Here is a tiny trained network, its code and every weight. The questions are about switching its units off for an input and a target symbol, where a switched-off unit gives its printed mean instead of its output.

import numpy as np


def w(rows, s, z=0):
    codes = np.array(rows[::2]) - 128.0
    scale = np.full(codes.shape[1], s)
    scale[-1] = z or s
    return codes * scale


def f(y):
    return y / 2 * (1 + np.tanh(0.7978845608 * (y + 0.044715 * y**3)))


def softmax(a):
    e = np.exp(a - a.max(-1, keepdims=True))
    return e / e.sum(-1, keepdims=True)


def log_softmax(a):
    a = a - a.max(-1, keepdims=True)
    return a - np.log(np.exp(a).sum(-1, keepdims=True))


def net(x, mask):
    ids = ['βγδεηθλμξπστφ'.index(c) for c in x.split()]
    T = len(ids)
    res = E[ids] + P[:T]
    r = res
    for j in range(3):
        rows = slice(4 * j, 4 * j + 4)
        q, k, v = (r @ M[0][rows].T for M in (Q, K, V))
        z = softmax(np.where(np.tri(T) > 0, q @ k.T / 4**0.5, -1e9)) @ v
        o = O[0][rows]
        res = res + np.where(mask[j], z, o[:, -1]) @ o[:, :-1]
    y = f(res @ A[0][:, :-1].T + A[0][:, -1])
    res = res + np.where(mask[3:19], y, B[0][:, -1]) @ B[0][:, :-1]
    return log_softmax(res[-1] @ U[:, :-1].T + U[:, -1])


Q, K, V, O, A, B = {}, {}, {}, {}, {}, {}
E = w([
[54,196,172,90,173,110,130,93,140,86],'β',
[128,116,118,160,105,185,113,76,111,104],'γ',
[40,55,154,64,117,116,136,158,115,165],'δ',
[127,135,137,106,117,189,162,158,107,85],'ε',
[134,70,128,126,128,169,184,61,162,199],'η',
[88,206,179,66,152,157,120,163,89,210],'θ',
[122,125,150,153,145,196,209,133,175,108],'λ',
[97,189,114,141,106,195,146,84,183,183],'μ',
[1,122,122,159,143,117,109,70,158,169],'ξ',
[99,126,72,128,169,184,102,133,100,173],'π',
[131,96,82,91,115,142,114,96,99,176],'σ',
[164,127,137,35,153,106,109,68,195,28],'τ',
[112,105,170,123,215,108,92,104,46,183],'φ',
],0.021)
P = w([
[55,166,47,97,117,22,255,122,32,130],'0',
[104,121,195,151,134,134,132,152,142,125],'1',
[136,105,154,126,158,164,126,137,146,134],'2',
[132,86,122,100,181,147,120,124,137,135],'3',
[50,103,222,98,140,134,101,115,97,133],'4',
[84,97,190,90,156,166,105,122,134,152],'5',
[71,74,179,74,185,140,113,115,72,152],'6',
[81,81,185,95,154,203,111,116,149,154],'7',
],0.0086)
Q[0] = w([
[74,143,87,206,92,103,66,136,195,98],'head 0',
[162,77,111,89,52,108,130,194,140,101],'head 0',
[39,167,46,55,137,227,164,74,106,133],'head 0',
[30,35,175,184,194,128,146,177,123,173],'head 0',
[158,215,153,115,62,166,112,109,96,169],'head 1',
[195,84,119,143,151,169,172,148,135,88],'head 1',
[78,52,89,164,113,165,215,163,157,118],'head 1',
[142,164,48,198,31,36,129,230,73,49],'head 1',
[134,75,172,93,119,185,121,124,159,125],'head 2',
[147,138,159,215,181,91,172,189,107,98],'head 2',
[139,130,91,254,80,111,154,205,145,176],'head 2',
[239,184,149,164,105,60,138,156,160,118],'head 2',
],0.0081)
K[0] = w([
[106,83,190,180,181,159,102,76,155,168],'head 0',
[191,84,193,95,120,62,110,184,152,201],'head 0',
[133,155,46,178,117,1,103,130,49,122],'head 0',
[44,69,110,135,83,147,152,106,105,113],'head 0',
[91,165,155,112,109,136,118,163,159,197],'head 1',
[103,142,98,102,150,128,30,120,181,67],'head 1',
[118,120,115,147,141,99,162,94,68,149],'head 1',
[159,69,195,236,170,179,65,169,173,133],'head 1',
[81,174,88,108,171,89,144,149,84,191],'head 2',
[127,105,153,125,96,167,45,106,202,189],'head 2',
[173,126,188,117,160,110,49,141,159,105],'head 2',
[110,102,169,139,195,197,88,188,147,159],'head 2',
],0.0075)
V[0] = w([
[161,137,132,103,156,101,187,104,99,119],'head 0',
[126,190,119,181,129,90,187,115,129,167],'head 0',
[145,168,137,144,101,201,147,89,2,82],'head 0',
[80,90,94,168,147,152,122,53,131,130],'head 0',
[106,45,61,120,77,143,77,5,142,109],'head 1',
[85,124,140,102,101,215,119,86,129,50],'head 1',
[104,134,50,110,117,114,100,197,100,58],'head 1',
[134,136,124,105,171,104,110,72,148,34],'head 1',
[112,156,125,66,119,34,64,12,114,146],'head 2',
[125,194,155,137,49,127,146,103,193,144],'head 2',
[103,66,172,187,164,101,177,123,173,88],'head 2',
[121,224,87,215,192,126,105,156,140,112],'head 2',
],0.0081)
O[0] = w([
[155,98,184,159,166,99,81,155,127,115,227],'head 0',
[98,112,103,71,217,93,102,86,143,135,204],'head 0',
[254,147,127,223,86,167,47,84,128,124,237],'head 0',
[87,144,61,190,129,87,84,107,171,145,254],'head 0',
[54,110,71,198,64,117,163,181,214,156,153],'head 1',
[127,158,110,167,31,132,99,158,119,94,182],'head 1',
[48,114,111,45,82,185,109,172,161,43,162],'head 1',
[25,189,253,159,83,99,101,129,146,98,148],'head 1',
[56,171,172,103,108,64,77,130,204,149,203],'head 2',
[170,226,75,111,100,98,209,69,168,126,76],'head 2',
[40,78,162,182,151,113,198,88,108,82,93],'head 2',
[104,159,58,175,203,204,76,54,67,131,100],'head 2',
],0.0074,0.0046)
A[0] = w([
[69,164,83,100,210,159,164,144,155,104,145],'neuron 0',
[91,107,146,72,105,168,126,44,131,157,129],'neuron 1',
[120,163,84,192,92,118,122,137,142,47,67],'neuron 2',
[114,103,63,142,128,112,126,148,179,51,253],'neuron 3',
[124,118,144,141,164,106,84,150,174,167,166],'neuron 4',
[139,157,161,132,52,110,104,167,88,109,105],'neuron 5',
[130,114,173,163,159,132,107,126,157,174,145],'neuron 6',
[37,156,66,188,130,106,145,169,116,126,89],'neuron 7',
[173,77,99,130,86,121,140,121,60,125,39],'neuron 8',
[51,223,127,151,153,181,122,97,138,143,209],'neuron 9',
[153,117,81,161,106,74,109,97,58,175,183],'neuron 10',
[177,121,140,89,59,126,145,87,162,40,132],'neuron 11',
[95,122,169,52,47,150,142,112,155,113,152],'neuron 12',
[124,85,86,112,182,160,128,115,102,165,121],'neuron 13',
[137,207,86,53,122,74,68,148,126,174,137],'neuron 14',
[132,50,141,255,70,62,100,91,160,98,140],'neuron 15',
],0.0075,0.003)
B[0] = w([
[111,61,132,123,117,89,76,123,58,116,189],'neuron 0',
[175,119,158,161,115,23,176,166,164,132,196],'neuron 1',
[106,135,168,100,200,162,109,96,90,166,166],'neuron 2',
[130,117,160,176,58,165,142,110,109,136,195],'neuron 3',
[98,149,114,81,115,123,118,92,190,80,230],'neuron 4',
[196,69,133,109,203,137,64,146,111,197,162],'neuron 5',
[90,154,114,62,133,125,103,167,127,139,212],'neuron 6',
[115,82,146,99,88,116,81,73,51,195,188],'neuron 7',
[146,120,177,166,50,73,172,146,235,101,140],'neuron 8',
[189,118,62,26,161,161,145,96,120,67,254],'neuron 9',
[123,129,94,149,135,144,149,154,190,10,186],'neuron 10',
[69,126,116,97,90,137,153,147,73,254,173],'neuron 11',
[122,207,36,150,179,138,134,173,63,165,219],'neuron 12',
[16,99,129,172,121,106,177,184,164,162,226],'neuron 13',
[145,103,120,201,94,54,117,130,81,92,202],'neuron 14',
[136,154,205,196,184,148,149,108,139,189,223],'neuron 15',
],0.0062,0.0078)
U = w([
[121,177,158,75,110,106,98,96,132,1,92],'β',
[152,161,144,214,94,130,42,71,131,156,132],'γ',
[121,95,135,84,84,104,159,200,112,142,80],'δ',
[181,91,159,80,36,193,61,148,49,101,183],'ε',
[151,135,160,148,143,64,164,98,202,201,23],'η',
[226,147,131,89,163,90,101,132,89,198,123],'θ',
[89,121,149,134,174,181,195,108,124,85,247],'λ',
[156,208,46,85,161,132,141,95,160,169,186],'μ',
[95,104,136,77,82,114,127,50,125,132,10],'ξ',
[96,104,61,137,128,196,32,172,110,78,135],'π',
[156,116,141,171,26,43,74,173,211,76,254],'σ',
[90,217,184,138,62,117,103,130,91,111,150],'τ',
[122,101,189,157,210,87,51,143,180,83,55],'φ',
],0.0057,0.0044)

Each question gives the input, a string of symbols that net reads in full, and the target symbol t.
The units are the heads (4 rows each of Q, K, V and O) and the neurons (one row each of A and B). Each row of codes is followed by its name. A weight is (code - 128) times the scale printed after its matrix; where a second scale follows, it is the last column's (O, A, B and U).
mask holds one flag per unit, heads first, then neurons. A switched-off unit (its flag False) gives its mean, the last column of its rows in O or B, instead of its output. The means were averaged over made-up inputs and are rounded, as every weight is.
A unit's drop is (log p(t) with every unit on - log p(t) with that unit switched off) / (log p(t) with every unit on - log p(t) with every unit switched off).
The circuit of an input: a set's keep is (log p(t) with only the set's units on - log p(t) with every unit switched off) / (log p(t) with every unit on - log p(t) with every unit switched off). Starting from the 12 units with the biggest drops (on a tie, the unit counted first), units are removed one at a time, each time the one whose removal leaves the highest keep (on an exact tie, the one counted first), for as long as the keep stays at least 0.8.
units of the circuit, in order: the units of the circuit, biggest drop first
unit that matters most: the unit with the biggest drop
top k neurons: the k neurons with the biggest drops, biggest first
heads that matter: for each layer, one digit per head in row order, 1 if its drop is at least 0.15 and else 0, layers parted by /
input γ λ λ σ, target γ: unit that matters most => head 0
input γ η π π, target γ: units of the circuit, in order => (head 0; head 1; neuron 15)
input ε φ τ η θ, target θ: heads that matter => 010
input γ λ ξ η, target γ: heads that matter => 110
input β τ γ λ π, target β: heads that matter => 011
input σ τ π π, target σ: heads that matter => 001
input η λ λ φ η γ λ, target η: units of the circuit, in order => (head 1; head 2)
input φ λ λ, target φ: units of the circuit, in order => (head 2; head 1; head 0)
input σ γ λ λ λ φ μ, target σ: heads that matter => 001
input λ ε ξ, target λ: heads that matter => 011
input φ θ τ δ φ η, target φ: heads that matter => 001
input μ δ λ τ φ τ π, target μ: heads that matter => 011
input λ η λ π π η, target λ: heads that matter => 001
input λ λ τ, target τ: units of the circuit, in order => (head 1; neuron 11)
input λ λ β θ, target λ: units of the circuit, in order => (head 2)
input σ γ τ η, target σ: heads that matter => 001
input θ λ σ, target θ: heads that matter => 111
input φ μ φ γ μ π λ λ, target φ: heads that matter => 011
input λ μ π, target λ: units of the circuit, in order => (head 2; neuron 13)
input φ ε φ π γ, target φ: unit that matters most => head 2
input θ π η θ ε, target θ: heads that matter => 011
input π π λ, target π: heads that matter => 011
input φ λ τ φ φ, target φ: units of the circuit, in order => (head 2; head 1)
input ξ σ γ τ δ π λ μ, target ξ: top 3 neurons => (neuron 7; neuron 0; neuron 9)
input ξ λ φ δ, target ξ: units of the circuit, in order => (head 0; neuron 7; head 2)
input μ μ λ φ σ μ λ λ, target μ: units of the circuit, in order => (head 2; head 1)
input μ π μ λ λ λ τ φ, target μ: units of the circuit, in order => (head 2)
